Here is a tiny trained network, its code and every weight. The questions are about switching its units off for an input and a class, where a switched-off unit gives its printed mean instead of its output.

import numpy as np


def w(rows, s, z=0):
    codes = np.array(rows[::2]) - 128.0
    scale = np.full(codes.shape[1], s)
    scale[-1] = z or s
    return codes * scale


def norm(h):
    return h / np.sqrt((h * h).mean(-1, keepdims=True) + 1e-5)


def f(y):
    return y / 2 * (1 + np.tanh(0.7978845608 * (y + 0.044715 * y**3)))


def log_softmax(a):
    a = a - a.max(-1, keepdims=True)
    return a - np.log(np.exp(a).sum(-1, keepdims=True))


def net(x, mask):
    res = np.array(x, float).reshape(1, 3) / 4 @ E
    u = 0
    for l in range(2):
        y = f(norm(res) @ A[l][:, :-1].T + A[l][:, -1])
        res = res + np.where(mask[u : u + 6], y, B[l][:, -1]) @ B[l][:, :-1]
        u += 6
    return log_softmax(norm(res)[-1] @ U[:, :-1].T + U[:, -1])


A, B = {}, {}
E = w([
[136,101,64,146,161,93,238,31,218,139],'x0',
[54,2,156,79,144,189,74,223,185,82],'x1',
[166,53,79,134,173,86,204,155,48,238],'x2',
],0.0031)
A[0] = w([
[100,4,88,110,167,79,72,228,99,91,10],'L0N1',
[189,232,151,254,84,61,91,41,97,163,37],'L0N2',
[202,76,129,178,171,131,147,152,30,185,134],'L0N3',
[90,101,127,60,101,202,32,230,221,111,36],'L0N4',
[109,136,24,112,134,137,195,51,192,86,186],'L0N5',
[182,235,114,209,51,141,205,93,78,25,95],'L0N6',
],0.0038,0.0013)
B[0] = w([
[116,116,210,59,179,93,174,125,155,75,212],'L0N1',
[62,203,189,85,126,87,168,78,188,113,253],'L0N2',
[138,94,112,71,164,122,2,102,138,103,234],'L0N3',
[96,139,102,108,72,113,197,114,120,139,255],'L0N4',
[183,97,106,148,170,139,98,169,159,152,233],'L0N5',
[134,141,225,93,136,70,94,106,150,173,219],'L0N6',
],0.0061,0.0032)
A[1] = w([
[127,254,189,155,121,119,130,68,101,131,181],'L1N1',
[149,71,101,125,195,117,126,127,207,140,175],'L1N2',
[124,151,153,89,125,74,197,118,155,116,94],'L1N3',
[64,152,150,138,53,160,156,228,95,85,99],'L1N4',
[75,175,122,187,53,231,166,130,115,76,105],'L1N5',
[85,133,144,147,129,145,146,188,181,75,251],'L1N6',
],0.0051,0.0019)
B[1] = w([
[174,87,191,123,176,58,98,84,245,193,253],'L1N1',
[168,158,117,230,91,225,133,167,71,124,231],'L1N2',
[45,147,255,41,111,216,117,191,164,141,197],'L1N3',
[128,185,70,187,49,157,149,44,149,70,193],'L1N4',
[199,141,57,57,201,73,18,74,56,49,156],'L1N5',
[164,150,108,170,95,77,166,121,85,244,201],'L1N6',
],0.0045,0.0042)
U = w([
[55,105,180,79,77,152,225,171,118,100,142],'0',
[83,168,120,197,176,68,121,150,94,111,2],'1',
[169,140,70,133,181,84,75,90,55,177,75],'2',
[151,53,167,74,197,136,43,192,42,107,105],'3',
[201,88,76,254,151,187,172,155,159,180,180],'4',
[119,201,59,118,31,101,83,55,109,55,132],'5',
[165,185,242,108,170,34,80,57,219,205,171],'6',
],0.0085,0.0048)

Each question gives the input, the list of numbers given to net, and the class t.
The units are the neurons (one row each of A and B). Each row of codes is followed by its name. A weight is (code - 128) times the scale printed after its matrix; where a second scale follows, it is the last column's (A, B and U).
mask holds one flag per neuron, layer by layer. A switched-off neuron (its flag False) gives its mean, the last column of its row in B, instead of its output. The means were averaged over made-up inputs and are rounded, as every weight is.
A unit's drop is (log p(t) with every unit on - log p(t) with that unit switched off) / (log p(t) with every unit on - log p(t) with every unit switched off).
The circuit of an input: a set's keep is (log p(t) with only the set's units on - log p(t) with every unit switched off) / (log p(t) with every unit on - log p(t) with every unit switched off). Starting from all 12 units, units are removed one at a time, each time the one whose removal leaves the highest keep (on an exact tie, the one counted first), for as long as the keep stays at least 0.8.
units of the circuit, in order: the units of the circuit, biggest drop first
top k neurons: the k neurons with the biggest drops, biggest first
top k neurons in layer l: the k neurons of layer l with the biggest drops, biggest first
drop when u is switched off: that unit's drop, to one decimal
input [3,4,7], class 3: units of the circuit, in order => [L0N3, L1N1]
input [2,1,-5], class 5: units of the circuit, in order => [L0N2, L0N1, L1N1]
input [3,4,-3], class 0: units of the circuit, in order => [L1N1]
input [5,7,-2], class 0: top 2 neurons in layer 1 => [L1N1, L1N3]
input [2,2,2], class 4: top 3 neurons => [L1N2, L0N2, L0N6]
input [-3,5,-2], class 0: top 2 neurons => [L0N1, L1N3]
input [-6,5,2], class 0: top 2 neurons in layer 0 => [L0N1, L0N4]
input [2,2,5], class 3: top 2 neurons in layer 0 => [L0N3, L0N1]
input [3,3,-6], class 5: top 2 neurons => [L0N4, L1N5]
input [4,7,-7], class 5: top 4 neurons => [L1N5, L0N4, L0N6, L0N2]
input [4,2,-8], class 4: top 3 neurons => [L0N5, L0N2, L1N6]
input [-6,8,8], class 0: top 2 neurons in layer 1 => [L1N5, L1N1]
input [-4,0,-2], class 5: top 2 neurons => [L1N4, L0N2]
input [8,7,6], class 4: units of the circuit, in order => [L1N2]
input [-6,-2,3], class 3: top 2 neurons in layer 0 => [L0N3, L0N6]
input [-7,4,4], class 0: drop when L0N6 is switched off => 0.1
input [-8,4,-7], class 5: drop when L0N5 is switched off => 0.0
input [8,1,8], class 4: drop when L1N2 is switched off => 0.1
input [6,2,-8], class 4: top 2 neurons => [L0N5, L0N2]
input [5,2,-5], class 4: drop when L0N5 is switched off => 0.1
input [7,-4,8], class 4: top neuron => [L1N2]
